Below are the code and all the weights of a small trained network. Each question names an input and a class and asks about switching units off, where a switched-off unit gives its printed mean instead of its output.

import numpy as np


def w(rows, s, z=0):
    codes = np.array(rows[::2]) - 128.0
    scale = np.full(codes.shape[1], s)
    scale[-1] = z or s
    return codes * scale


def norm(h):
    return h / np.sqrt((h * h).mean(-1, keepdims=True) + 1e-5)


def f(y):
    return y / 2 * (1 + np.tanh(0.7978845608 * (y + 0.044715 * y**3)))


def log_softmax(a):
    a = a - a.max(-1, keepdims=True)
    return a - np.log(np.exp(a).sum(-1, keepdims=True))


def net(x, mask):
    res = np.array(x, float).reshape(1, 5) / 4 @ E
    u = 0
    for l in range(4):
        y = f(norm(res) @ A[l][:, :-1].T + A[l][:, -1])
        res = res + np.where(mask[u : u + 10], y, B[l][:, -1]) @ B[l][:, :-1]
        u += 10
    return log_softmax(norm(res)[-1] @ U[:, :-1].T + U[:, -1])


A, B = {}, {}
E = w([
[70,109,203,114,142,51],'x0',
[82,130,22,206,192,70],'x1',
[108,184,91,96,45,92],'x2',
[64,137,163,240,63,178],'x3',
[181,251,165,176,164,112],'x4',
],0.0028)
A[0] = w([
[121,165,118,67,172,147,235],'0.n1',
[113,148,90,122,83,139,46],'0.n2',
[201,155,15,88,173,64,55],'0.n3',
[6,42,67,45,112,193,88],'0.n4',
[119,143,124,95,98,99,6],'0.n5',
[115,112,180,125,163,127,38],'0.n6',
[102,99,109,121,220,254,110],'0.n7',
[102,127,74,173,203,135,90],'0.n8',
[99,101,217,140,155,129,90],'0.n9',
[130,20,184,135,187,60,151],'0.n10',
],0.0037,0.0025)
B[0] = w([
[124,129,170,200,105,156,252],'0.n1',
[141,144,50,81,88,135,84],'0.n2',
[96,122,109,150,121,166,208],'0.n3',
[244,123,131,182,1,40,198],'0.n4',
[63,154,114,39,131,80,65],'0.n5',
[171,81,135,98,146,65,83],'0.n6',
[167,19,137,149,218,224,149],'0.n7',
[226,87,163,148,125,96,159],'0.n8',
[167,127,148,136,152,140,132],'0.n9',
[138,97,165,172,128,97,214],'0.n10',
],0.0038,0.0016)
A[1] = w([
[215,58,73,31,158,75,215],'1.n1',
[130,121,158,161,105,117,146],'1.n2',
[138,127,98,108,136,143,77],'1.n3',
[46,120,75,162,153,80,144],'1.n4',
[192,164,89,12,202,88,138],'1.n5',
[86,116,210,50,123,183,33],'1.n6',
[106,3,113,81,63,176,5],'1.n7',
[189,113,141,123,175,77,136],'1.n8',
[152,152,154,84,89,189,114],'1.n9',
[73,142,132,191,75,196,75],'1.n10',
],0.0051,0.0016)
B[1] = w([
[62,116,178,218,51,169,250],'1.n1',
[97,103,185,104,156,127,167],'1.n2',
[124,163,97,205,106,172,107],'1.n3',
[164,96,153,60,154,115,211],'1.n4',
[1,125,212,231,48,234,204],'1.n5',
[233,104,121,76,132,61,131],'1.n6',
[177,143,143,236,85,26,187],'1.n7',
[95,139,161,155,140,170,184],'1.n8',
[180,85,63,70,171,121,156],'1.n9',
[61,92,184,127,95,208,172],'1.n10',
],0.0045,0.0019)
A[2] = w([
[33,124,28,198,201,76,154],'2.n1',
[172,102,172,63,93,161,72],'2.n2',
[122,199,63,53,85,77,5],'2.n3',
[140,190,159,105,182,181,141],'2.n4',
[129,241,159,175,184,165,47],'2.n5',
[79,53,122,131,63,127,96],'2.n6',
[127,112,206,175,91,91,148],'2.n7',
[131,38,51,161,144,56,134],'2.n8',
[225,110,50,135,108,225,45],'2.n9',
[157,254,147,126,179,121,40],'2.n10',
],0.0061,0.0018)
B[2] = w([
[251,211,199,37,103,220,253],'2.n1',
[218,215,169,149,150,142,144],'2.n2',
[43,142,114,41,92,176,133],'2.n3',
[155,96,94,220,111,98,181],'2.n4',
[131,52,186,145,44,88,219],'2.n5',
[138,180,253,181,128,145,200],'2.n6',
[105,201,46,127,196,142,246],'2.n7',
[178,157,195,122,69,82,197],'2.n8',
[78,181,20,178,172,71,182],'2.n9',
[121,94,198,198,26,42,177],'2.n10',
],0.0047,0.0031)
A[3] = w([
[28,110,90,38,54,114,20],'3.n1',
[28,178,213,158,112,223,104],'3.n2',
[153,136,233,76,144,135,178],'3.n3',
[231,178,119,73,131,157,47],'3.n4',
[105,176,51,195,120,175,178],'3.n5',
[102,191,164,120,180,78,101],'3.n6',
[31,120,170,52,204,1,88],'3.n7',
[167,6,115,158,218,101,132],'3.n8',
[96,183,84,71,60,124,250],'3.n9',
[108,148,173,193,159,196,149],'3.n10',
],0.0063,0.0016)
B[3] = w([
[96,224,196,151,181,209,136],'3.n1',
[134,64,85,31,107,152,254],'3.n2',
[145,140,16,138,160,136,244],'3.n3',
[226,136,96,60,151,108,164],'3.n4',
[124,46,97,78,172,60,194],'3.n5',
[132,48,79,182,88,135,155],'3.n6',
[142,75,11,182,186,136,155],'3.n7',
[35,243,189,123,144,164,169],'3.n8',
[102,113,190,200,254,142,188],'3.n9',
[92,154,120,35,78,93,239],'3.n10',
],0.0056,0.0038)
U = w([
[148,122,201,227,35,48,254],'0',
[254,182,101,73,137,135,110],'1',
[62,65,96,37,61,165,94],'2',
[51,206,184,152,199,187,84],'3',
[119,75,8,195,179,82,103],'4',
],0.012,0.00087)

Each question gives the input, the list of numbers given to net, and the class t.
The units are the neurons (one row each of A and B). Each row of codes is followed by its name. A weight is (code - 128) times the scale printed after its matrix; where a second scale follows, it is the last column's (A, B and U).
mask holds one flag per neuron, layer by layer. A switched-off neuron (its flag False) gives its mean, the last column of its row in B, instead of its output. The means were averaged over made-up inputs and are rounded, as every weight is.
A unit's drop is (log p(t) with every unit on - log p(t) with that unit switched off) / (log p(t) with every unit on - log p(t) with every unit switched off).
The circuit of an input: a set's keep is (log p(t) with only the set's units on - log p(t) with every unit switched off) / (log p(t) with every unit on - log p(t) with every unit switched off). Starting from the 12 units with the biggest drops (on a tie, the unit counted first), units are removed one at a time, each time the one whose removal leaves the highest keep (on an exact tie, the one counted first), for as long as the keep stays at least 0.8.
units of the circuit, in order: the units of the circuit, biggest drop first
top k neurons: the k neurons with the biggest drops, biggest first
k most important neurons of layer l: the k neurons of layer l with the biggest drops, biggest first
input [-2,7,6,5,1], class 1: units of the circuit, in order : (2.n1)
input [2,2,8,-6,5], class 3: units of the circuit, in order : (3.n9; 2.n3)
input [-8,-2,7,1,-6], class 4: top 2 neurons : (2.n9; 3.n5)
input [-1,-7,-7,7,-2], class 1: units of the circuit, in order : (1.n6; 1.n5; 1.n1)
input [-5,8,5,7,0], class 1: 2 most important neurons of layer 1 : (1.n5; 1.n1)
input [-6,-7,-8,-2,-1], class 3: units of the circuit, in order : (3.n8; 2.n1; 0.n7)
input [4,7,-3,-6,-5], class 1: top 3 neurons : (2.n1; 2.n8; 1.n10)
input [-4,5,4,3,-5], class 0: top 2 neurons : (0.n4; 2.n8)
input [-4,-7,7,-8,4], class 2: 4 most important neurons of layer 1 : (1.n5; 1.n1; 1.n4; 1.n3)
input [7,-2,4,-5,5], class 4: units of the circuit, in order : (3.n7; 2.n1)
input [7,4,6,4,1], class 4: top 2 neurons : (3.n7; 1.n4)
input [-8,-7,-3,7,1], class 4: units of the circuit, in order : (2.n9; 2.n1; 1.n5)
input [-2,-7,-8,-2,-8], class 0: top 2 neurons : (1.n7; 2.n1)
input [3,-8,5,-1,-7], class 1: 2 most important neurons of layer 2 : (2.n2; 2.n10)
input [-8,2,-7,-6,1], class 4: units of the circuit, in order : (2.n9)
input [8,7,5,4,4], class 4: top 3 neurons : (1.n4; 3.n7; 3.n6)
input [8,6,3,-8,0], class 2: top 4 neurons : (1.n5; 1.n1; 3.n2; 2.n1)
input [8,2,7,5,3], class 4: top 2 neurons : (3.n7; 3.n6)
input [7,-5,1,7,3], class 2: top 2 neurons : (1.n10; 3.n2)
input [3,4,-7,-7,-1], class 2: top 2 neurons : (1.n1; 3.n2)
input [3,3,-7,1,-5], class 3: units of the circuit, in order : (3.n8)
input [-2,-2,2,3,2], class 2: top 4 neurons : (1.n10; 2.n1; 0.n8; 2.n7)
input [6,-2,1,-5,7], class 0: top 2 neurons : (2.n10; 2.n5)
input [8,-8,-5,0,-4], class 1: top 2 neurons : (2.n2; 1.n6)
input [-6,6,-6,3,-2], class 1: top 2 neurons : (2.n1; 1.n5)
input [3,6,-8,1,-3], class 3: top 2 neurons : (3.n8; 0.n7)
input [-3,-3,-6,-1,-6], class 0: units of the circuit, in order : (1.n7)
input [5,-3,7,-5,-2], class 3: 2 most important neurons of layer 0 : (0.n7; 0.n8)
input [-2,7,8,-1,-3], class 3: 2 most important neurons of layer 2 : (2.n3; 2.n2)
input [5,-6,-7,5,-5], class 3: 4 most important neurons of layer 2 : (2.n1; 2.n7; 2.n10; 2.n5)
